arr =
[[115 132 125 138 115 133 130 133 116 122 130 127]
 [111 133 119 137 107 132 131 132 124 126 122 123]
 [141 135 139 130 119 126 134 113 132 126 113 115]
 [112 133 120 137 108 133 130 133 124 126 123 124]
 [112 132 121 137 109 133 130 133 122 125 124 124]
 [111 133 119 136 107 133 130 132 124 126 122 123]
 [132 127 147 138 125 146 143 129 136 123 123 139]
 [140 128 138 134 109 123 136 118 135 123 119 113]
 [132 127 148 140 124 146 143 127 135 121 122 141]
 [140 133 139 131 116 125 135 115 133 125 114 114]
 [123 132 133 138 130 133 131 136 101 113 144 134]
 [140 131 139 132 112 124 135 116 134 124 116 113]
 [143 150 141 118 145 133 129 101 125 133 101 116]]
Counting starts at 0.
The entry directly above the largest entry -> 131
The bottom entry of the column that holds the largest entry -> 150
The bottom-right entry: 116
Give the entry at row 0, column 1.
A: 132
Give the entry at row 0, column 2.
A: 125
The entry in the bottom-left corner -> 143
Give the entry in the top-left corner.
A: 115
Give the entry in row 2 and column 0.
A: 141
The entry in the top-right corner is 127
The entry at row 1, column 2 -> 119
The entry in row 1 and column 1: 133
Give the entry at row 1, column 0.
A: 111
Give the entry just right of the largest entry.
A: 141

[[124, 128, 128, 131, 124, 131, 126, 126, 131, 126, 133], [133, 135, 126, 117, 126, 112, 112, 135, 140, 137, 122], [130, 129, 131, 129, 130, 129, 128, 127, 130, 133, 128], [138, 141, 125, 127, 129, 124, 127, 139, 134, 127, 134], [129, 123, 130, 123, 125, 127, 132, 127, 126, 131, 131], [123, 112, 127, 141, 133, 137, 144, 118, 114, 125, 128], [120, 106, 134, 131, 127, 133, 132, 115, 115, 124, 126], [126, 133, 126, 128, 132, 127, 130, 127, 132, 128, 126]]
The third entry in reading order -> 128
The first entry in reading order -> 124
Find the entry just right of 140.
Answer: 137
Find the entry just left of the smallest entry.
Answer: 120
The entry just right of the largest entry: 118
The smallest entry -> 106
The maximum: 144

B =
[[152 122 112 131 124 122 139 144]
 [135 125 118 122 119 120 132 135]]
Counting starts at 0.
The entry directly above 119?
A: 124
The entry directly above 125 is 122
The entry just right of 124?
A: 122
The bottom entry of the column that holds the largest entry is 135
The entry at row 0, column 0 -> 152

M =
[[106 121 148 128 129 131 127]
 [118 124 136 124 144 126 122]
 [119 111 135 126 120 127 131]
 [108 124 151 129 129 131 126]
 [119 129 130 125 148 126 121]
 [119 124 131 126 148 126 123]
 [103 122 124 126 120 126 129]
 [151 127 118 125 121 125 129]
 [121 123 131 127 148 125 122]
 [133 129 140 128 146 127 123]
 [116 127 107 129 132 126 133]]
Rows and columns are numbered from 0.
The entry directly below the smallest entry is 151
What is the smallest entry?
Answer: 103
The entry at row 2, column 0 -> 119
What is the entry in the top-right corner?
Answer: 127
The entry in row 0 and column 0: 106
The entry in the bottom-right corner -> 133
What is the entry in the bottom-left corner?
Answer: 116
What is the entry at row 1, column 2?
Answer: 136
What is the entry just right of 136?
Answer: 124
What is the entry just right of 111?
Answer: 135
The entry at row 1, column 0 is 118
The entry at row 0, column 1 is 121
What is the entry in row 0 and column 2?
Answer: 148
What is the centre entry?
Answer: 126
The entry just left of 146 -> 128
What is the entry directly above the centre entry?
Answer: 125
The entry at row 2, column 1: 111

Read these off the row that follows.
1) Find the first entry.
2) Find the entry just left of 106.
3) Find the 2nd entry from the left.
134,113,125,132,106
1) 134
2) 132
3) 113

[[154 115 145 143 149 119]
 [149 133 121 129 149 113]]
Counting starts at 0.
Read off the entry just right of 115.
145
The entry in the bottom-left corner: 149
Read off the entry directly above 113.
119
The entry in row 1 and column 1 is 133
Read off the entry in the top-left corner.
154
